Known rows:
[-25 -20 -17 -42 -11  49 -29 -26  -8 -24 -29  18  -7  -1]: grituka
[-20  24   5   2 -12 -14   0 -18  -6   0  19   6 -15   2]: subitrar
[ 20  -5  -1  -1   4   2  -5  12  -4  18  -7 -12 -13  -4]: grunir
[ 14   4  -4   0 -14  -6  -6 -30   3 -12  -4   6  -1   1]: bretok
[-43   2   7 -38 -11  31 -21 -19  -6 -13 -31  10  -1  -9]: viklar
[ 27  -1 -16 -13  -9   1  -9  15   2   2   0 -11  -4   7]: tratrur
[  5  20   3   2   0 -10  -4  11  -4  17  -6 -12 -16   2]: bradastis
[ 15   9  16   2   9 -23   5  -1   8 -15 -18   5 -16  -8]: flemom
[ 22   0   1   3   2  -5  -2  11  -3  20  -1 -16 -12  -4]: drazusum
[ 14  30  -7  -7 -10 -18  -7  12   6   9  -7 -14  -4  10]: rezok
[ 12   1   0  -6 -15  -3   5   1  14 -14   9   7  -5  -7]: liflir
[  9  22   2   3  -5 -20  -8  -3  -4   6 -18 -12  -4  14]: gridek
[ 11  26   1  -6 -10 -17  -1  20   7   7  -6 -13  -5   6]: seplem
[ 18   2  -2 -16  -6  -8  -6  18   1  10   0 -21   7  -2]: studis
[  4  23  -4   6   0 -10  -6  10  -1  13  -8  -7 -24  15]: feme
[ 18   9 -13  -2  -2   0 -12   0  -7  17  -3  -9 -16   7]: zinugre
[ 12  30  15   4  -8 -31   9  30  14   8  -6 -16  -4   0]: sapudun
[ 15 -15  -6  -7   2   9  -8  11  -9  20   2 -16  -9  -2]: tibi
[ 11   2  -4 -14  -3  -6  -1  25   1   1   6 -15  -2   2]: masek
[ 15  -1   3  -5   7  -5   0  -6  -2   5   3   3 -18 -14]: vipi
[ 16  -2  -2  -1   0  -8  -7   0  -7   3 -11 -14  -4   8]: pobatron
[  8  12  11   2   0  -8   0  16  -1  20 -11 -13 -14  -4]: ragris
[ 13  -5   0  -4   1   3  -5  10  -7  19  -2 -16 -11  -3]: klatrul
[-15  12  13  -6  10 -19   9   0  -7   0  13  -1 -21 -10]: nusul
[  8  17  11  -4 -17 -10   5   3  18  -6   1   5   1 -14]: vanakel
[  4  18   8  -3 -14 -11   8   5  18 -12   4   6  -5  -9]: paren
[  6  -7   4   2  -7   4   3  -6   3  -3  10   8 -18 -11]: pluki
[ 15 -21  -2  -7   2   0  -6   6  -8  -1  -7 -15  -2   5]: braplubak
[-11  15  11  -5 -14 -15   9   3  10 -11  17   0   0  -8]: peza
[  8  21   9 -12   1 -24   6   9   8  -6   3  -3  -7 -11]: pluste

Facts:
pobatron φ:a
naposom φ:b
nidron φ:c
tazolur λ:klatrul,vipi,pletrak,paken,bifle,viklar φ:a
galom λ:flofloti,pivus,nidron,brobol,flemom φ:a
drazusum χ:sapudun,klaplam,nestim φ:a
flogrobrum χ:bradastis,supluklol,vanakel,skezefli,plogek,pluste φ:a
ribrok λ:plograr,supluklol,braplubak,paren φ:b
nududren λ:kesur,bifle,braplubak,skezefli,plosku,masek φ:a
feme λ:flofloti,klenil,goklo,sopel,nestim,paren φ:d
grituka χ:viklar φ:b
drimel χ:paken λ:vipi,sapudun,vustul,dragoflir φ:c
tratrur χ:skezefli,rezok φ:a
flemom φ:c
plograr χ:vanakel,pluste,pluno φ:a
boraflik χ:nududren,seplem,muklon,flemom,tolur φ:d
vustul χ:stesadro φ:c
klatrul φ:a
suklo λ:zerus,nestim,flunor φ:d
pivus χ:bradastis,plosku,paren φ:c
nestim φ:b
votrin φ:a
gugre λ:sapudun,pluki,supluklol,nestim,liflir φ:a
masek φ:a
supluklol φ:d
klenil φ:a
stesadro φ:d
studis φ:a
viklar φ:b
bradastis φ:a
zinugre λ:drazusum,kloskape,ragris,plosku,flogrobrum,kefin φ:a
ragris φ:a
peza φ:b
grunir φ:a
brobol φ:a
sapudun φ:a
tivun χ:kuvofal φ:c
satra φ:c
nuni χ:kesur,pluno,flemom λ:vanakel,kloskape,flogrobrum,tolur φ:d
trasus φ:b
plogek λ:klenil,boraflik φ:b
lofle φ:c
bistuk φ:d
klegor χ:feme λ:studis,guson,viklar φ:a
sopel φ:c
dragoflir φ:c
kaplistun λ:muklon,vustul φ:a
vanakel φ:b
tegil χ:zerus,paren,rudrebil φ:b
sudrun λ:satra,zerus,pluno φ:a
rudrebil λ:plograr,peza,siso,kuvofal,lofle φ:a
tolur φ:b
plosku φ:c
paren φ:b
klisor χ:naposom,kesur,peza λ:drazusum,votrin,stesadro φ:a
kesur φ:b
bifle φ:a
pluste φ:c
boban χ:satra,pluste φ:c
siso φ:a
guson φ:d
vipi φ:c
bragrer λ:tibi,siso,pluste,flogrobrum,viklar φ:a
skezefli φ:d
paken φ:a
muklon φ:c
flofloti φ:d
klaplam λ:liflir φ:a
kloskape φ:c
pletrak χ:ragris,muklon,suklo φ:d
tibi χ:gridek,feme,bibrufom,pluste,gugre φ:d
seplem φ:a
liflir φ:b
kefin φ:b
palor λ:zerus,grunir,vanakel,folik,plosku,flunor φ:a
ramal λ:grunir,flunor,kefin,stesadro φ:a
zerus φ:d
goklo φ:b
nusul φ:c
pluki φ:b
gridek λ:kloskape,paren,muklon,stesadro,dragoflir φ:a
mibem χ:seplem,rudrebil,subitrar λ:satra,vipi φ:a
skedrok χ:nusul,vanakel,ramal,suklo φ:a
kuvofal φ:b
pluno φ:b
bretok λ:satra,votrin,brobol,flogrobrum φ:b
folik φ:c
rezok λ:votrin,paken,tivun,dragoflir φ:a
flunor φ:d
subitrar λ:nusul,kuvofal,masek φ:b
breke χ:nusul,trasus,plogek,suklo φ:b
braplubak χ:kesur φ:a
didrom λ:satra,trasus,bibrufom,vanakel φ:b
bibrufom φ:d

Rows:
[  2  11  11   0   1  -9   0  18  -6  20  -4 -16 -13   1]	skezefli
[ 21 -10   4   2   2  -4  -3  12   1  -1 -20 -13  -8   9]	flofloti
[  1  29  -3   3 -15 -15   6   3  18 -27   6  16 -19   8]	plogek
[ 61 -29  -9  19   3 -13   6   7  -4  20  25 -22  -6  -4]	paken
[  9  13 -11  -7 -16  -7  -4 -12   8 -14  14   7  -5   1]	ribrok
[ 26   4  -3 -14   0 -12   1   8  10  -8   0   3  -9 -11]	folik
[ 16   1  -8  -2  -1   1 -10   8  -8  18  -2 -13 -16   6]	bistuk
[ 22   6 -21 -18  -8  -3 -15   2  -6   6   5 -15   4   8]	klegor
[  0  -4   4  -8  10  -7   3   0 -11  -3  17   1 -18  -9]	lofle
[ 69 -40 -26  -8   1  -1  -2  -2   3 -13  25   0   0 -13]	tivun
[ 17   1   0  -9 -17  -4   1  -2  15 -10   5   6   2 -13]	kefin
[  1  36   5  14  -4 -26   0   7  -2  17   0  -9 -23  14]	klaplam
[ 13   8  -5   1 -13   3  -7 -23   1   4   6  10 -14  -6]	didrom
[ 16 -10   2   2   7  -8   1  15   0  -8 -14  -8 -16  10]	klenil
[ -5  21  27  15  -9 -29  16  -5  11 -10  -6   2  -2  -7]	nestim
[ 21   7  -7   0  -4  -9 -15  -8  -5   4 -15 -14   0  13]	sudrun
[ 31   4 -22 -14 -11   0 -17  10   0   5  -3 -13  -2  10]	nuni
[ -3  31  -5 -10  -8 -22  -3  15  -1   5   5 -13  -4  15]	rudrebil
[ 10  -5  -1  -6   1   2  -6  12  -9  24   2 -20  -5  -4]	guson
[ 19 -16  -1  -5   1  -1  -9   4  -5   3 -14 -14  -2   3]	flogrobrum
[ 15 -18  -4   3   6   0   0  21   0 -15 -13  -5 -21  14]	boraflik
[ 25   3  -9   2  -2  -6 -11  -3  -3  -2 -18  -6  -9  14]	galom
[ 25  -7  -9 -15  -7  -1  -6  22   2   6  -2 -16   2   0]	pletrak
[  4   9  15   4   3 -18   3  15  -3   5 -16 -16  -5   8]	supluklol
[ 15  -3   0  -3  12  -3   4   4   0  -7   4   7 -27 -10]	sopel
[ 12  11   9   3  -1  -7  -3  16   1  25 -14 -17 -11  -6]	bibrufom
[ 20  -8  -4  -9   7 -10  -5 -20  -6 -15  -5   2  -7  -2]	boban

The same elements again, as new rows of numbers:
Known rows:
[ -9 -22  21  11 -14  21  -4 -25  -1 -11 -13  -9   4]: guson
[ 18  -3  21  23 -24  12 -17 -26  -1  -5  -3 -48  23]: sudrun
[ -4 -33  17  42 -16 -17   2 -23  -5 -13  26  15  26]: pivus
[  0 -28  24  23 -34  26  -2 -18  -5   1   3  -3  11]: plosku
[ 13 -29  23  16 -26  11  -8 -22   5 -12 -13 -18   7]: brobol
[  6 -16  23  26  -3 -39  -8 -13  -1 -19  22 -29  54]: mibem
[ 26 -16   5  33  -9  13  -5  -3  17 -24 -41 -19   2]: pluki
[ 21  -6  26  14  -9   8  -2 -17  10  10  -6 -18   6]: klaplam
[ 30 -23  37   6  -9  14  11  -4 -11   3  -5 -17  -6]: gridek
[ 20 -37  13  42  -6 -27   3 -37 -29 -37  25  -7 -11]: flogrobrum
[ 12 -23  20  15 -19   7  -8 -19  12  -4 -13 -10   4]: sapudun
[ 27 -25  -1  49   9 -19   5  -5   4 -43 -18  -2  25]: grituka
[-14 -24  32  37   5 -26   1 -24  -5 -26   5  14  37]: pletrak
[ 12 -31  23  15 -26  11  -5 -21   5  -7 -13 -13   9]: siso
[ -3 -25  31  15 -11  24   1 -21 -13 -13 -12   0   7]: stesadro
[ 26 -24  10  32 -13  15  -6   3  11 -33 -40 -21   9]: tolur
[ -5 -31  32  19 -30  15  -2  -7   3   5   1   4  16]: muklon
[  6 -31  -4  40 -13 -12  10 -37 -20 -19  43   4 -19]: boban
[ 12 -25  23  14 -21  12  -4 -22   7  -5 -12 -12   6]: masek
[ 22 -17  33  15 -13  14   2 -12   1   5  -8 -16  11]: nududren
[ 11 -31  30  20 -24  12  -9 -22   2 -10 -18  -9  14]: ragris
[ 10 -29  27  19 -22   8  -8 -18   8  -8 -18  -6  20]: seplem
[ 38  -1  16  30   1   7   4  12  13 -10 -35 -20  -1]: ribrok
[ 44 -31  -6  -2   7   8  28 -12 -23 -26  23  -2  50]: klisor
[ -8  -8  25  28 -17  27 -10 -38   0  -7 -12 -13  17]: zerus
[ -9 -29  30  29 -32  14  -6 -14   2   3   2   1   5]: nusul
[ -6 -28  18  21 -32  23  -4 -17   3   0   3  -4   6]: nidron
[ -3 -28  21  20 -31  22  -5 -17   6   3   2  -1   3]: lofle
[ -8 -19  23  14 -15  23  -4 -27  -2 -11 -12  -8   6]: bistuk
[ 30 -22  12  38 -11  19  -2  -2   4 -29 -43 -17   3]: kefin

Rows:
[ 31 -28  40  16 -18  23   4 -11 -25  -8  -6 -22  10]	zinugre
[ -9 -19  25  17 -11  19  -4 -30  -5 -12 -10  -7  -5]	skezefli
[ 26 -12   3  34  -6   8  -9  -4  21 -17 -40 -20   0]	liflir
[ 29 -15  19  25 -12   9  -3  14  -9 -33 -26 -59  14]	bretok
[ 27 -17  14  36  -4   8  -4   4  15 -21 -41 -10   8]	paren
[ 24 -26   7  53   8 -27   2  -2   9 -43 -21   1  36]	tegil
[ 30 -32 -29   2   4   5  17 -32   3 -24  19  15  49]	braplubak
[ 21 -37  17  30  -6 -14   7 -25 -14 -27   7  11  27]	drazusum
[ 40 -24 -31   7  -3  30   7  -3  18 -32 -30 -15  28]	kesur
[ 23 -21 -10   1  13  16  28 -26 -36 -34  32  -6  50]	nuni
[  0 -29   6  28 -32  16   1 -31 -11  -5  19 -13 -36]	pluste
[-10 -28  16  11 -33  13  -7 -12  11   1  10 -16   6]	vipi
[ 25 -27  -7  35   2 -24  12 -45 -15 -26  27   1 -20]	plograr
[  1 -21  17  19  -3 -27  13  -3  -5   1  39  -5  26]	drimel
[  6   5  24  18   2  19   6 -23  -7   8   0 -13 -10]	feme
[ 23 -22  11  25   5 -26  10 -24 -15 -16  21 -12   8]	klegor
[ 32  -7  19  33  -2   9   1  11  10 -17 -35 -29  10]	subitrar
[ -9 -21  18  28   8  -9   3 -27  -4 -24   7  18  41]	boraflik

Now the same elements, written a new way:
Known rows:
[-20   1  14  13  -8  18  -9 -11 -16   0  15   2 -11  -3  -4   3  -6 -15
   8]: pivus
[ -4  14   0  -5   9  -6 -22  11  10   9  -7  20 -22  -5 -33  11  13 -15
 -11]: tibi
[  7  11  -3  13 -26  11   9  -2  -4  21  -4  -4   1   0   5   1  -9   4
   4]: braplubak
[  3   6  16   6   2  19  -9   0 -11   3  10  14   0  -2   3   6   6   4
  -4]: tivun
[ 10  19 -13   2  20   2  -1  -5  -8   1   0   7 -38 -11 -26   7  23   5
  -1]: pletrak
[-16   6  12   4  -7  15  -5  -6 -13   4  20  -2 -11 -19  10  10  14 -14
  -4]: tegil
[ 8  9 -2  7 17 -6  0  6  0 21 10 -4  5  3 -1  9  3  9  3]: siso
[  3   6   9   1  -3  10 -13   6 -10  -9  -3   7   0   6  -1   4 -11 -10
   5]: satra
[ 11   8 -12   7  21  11  13  12 -16  17  -3   0  -9  -5  29  10   0   3
   6]: seplem
[ -5   9  -1  10   5  17   4  -5 -16  -9  13 -13  -6  -3  28   4  -1 -13
  -3]: paren
[ 22  13 -13   8  28   0   3  11 -13   7   5  -7  -9   0 -10   1   3  13
  13]: ragris
[  2  11 -13   7  18   1   9   1   0   9  -3   2 -17   7   5   6  10   2
   0]: flofloti
[ 14   8  -7  10 -11  17   1  -2 -14 -10   1 -10  -2   4  12  -1   1  -9
   6]: pluno
[  9  13  -9  -5  16 -10   6  -9  -3   4 -11   3 -15   4  12   9  14   5
 -12]: guson
[ 9  3  1 20 -5 14 -1  0 -2 -2 13 -2  7  5  6  9 12  4 -8]: goklo
[ 8  5  4  2  2 -4  4  5 -1 19  4 -1  7  2  7  5 -3 13  0]: bifle
[ 6  5  8 19 -1 16 -2  5 -7 -1  5 10  7  6 10  8 -3  3  1]: sopel
[-11   9   9   7  -5  14  -2  -4 -19 -12  11  -6  -9  -5  21   5 -14  -9
   9]: plosku
[ 11   3 -11  -5  22  -8  -1   4 -13   0   5 -15  -7   3 -27   3  -4   7
   8]: ramal
[  0  -1   8  16  10  18  -1  -1 -15   6   6  10   7  12  13   8   4   1
   5]: nidron
[ 6  4 -1 -1 11 -5  3  9 -2 16  3 -2  5  3  3  8 -5 12  0]: pobatron
[ 11   5  -5  19  -2  -2   1  14   9  11   5  -3  10   6   1   5 -11  15
   3]: klenil
[ 10   9  -7  16  -8  28   9  -7 -16  12   6 -10   8   3  20   9  14 -12
  -2]: peza
[ 3  3  1 -7 15 -1  1 10 -4 16  0  2  6  0 -3  9 -1  7 -8]: kaplistun
[ -2   7  -5  -6   5  -7   3  -1 -12   1   4 -21  -5   4   0  -1 -20  -5
   6]: bradastis
[14  8 -3 -2 14 -2  5  7 -4 14  3  0  6  7 16  5 -4 14 -3]: paken
[ 9 10  0  2  6 -7  2  9  2 13  7 -3  1  3  4  3 -2 14  8]: grunir
[ 19  15  -5  16  23  28   1   6 -30  -9   0  13 -14  -4  12   7   9  -2
   4]: muklon
[ -9   3  -8   2  28   2  14  14 -18  20   3  -8  -9  -9  30  15  -3  -8
   7]: rudrebil
[ 16   9  -5   6  11   3  -4  -6 -14 -20  21 -19  -8   3 -18   1  12   3
  12]: trasus

Rows:
[ -1   3   0  12   5   4   2   0 -24 -11  10  -8  -3  -3 -14   6   3   1
  11]	nusul
[  5  14 -17  17   5 -13  27  12   3  -1 -14   5  21  13  -4  10 -12   8
 -17]	klaplam
[  1  -7   6 -13   1 -17 -15  15   4  20  -8  11   9   6 -10  10   0  -2
 -18]	klegor
[ 0 -7 -2  1 15 -1  7  7 -7 24  5 -2 10 10  1  8 -2  8  2]	galom
[  6  13 -12 -12  15 -10 -11  15   6  -6 -16   9 -22   1  -2   5  -2  -7
   3]	bibrufom
[  2  -1   7   3  -3  11  -6   0  -4   4  16   0   5  -1   1  14  19   2
 -10]	grituka
[  1  -3   3  -3   3   9  -4   1 -10   0  13  -4   8  -2   5  11  14   0
  -3]	didrom
[  0   0  -3  -9   2  -9  -3  23   1  10 -16  10   6  12  -7  11 -10  -3
 -12]	gugre
[ 12   7  -8  14 -26  25  16  -6 -17   1  -3  -7  10   3  36   3   1 -10
  -3]	kesur
[ 12   3  -7  23  11  34  10   0 -27   6  -7  12  -3   9  26   5  -2 -11
  11]	flemom
[ 11  15 -17  28  -2  16  -5  13   8   4  -6  15 -31 -15 -13   8  12  -1
   5]	boraflik

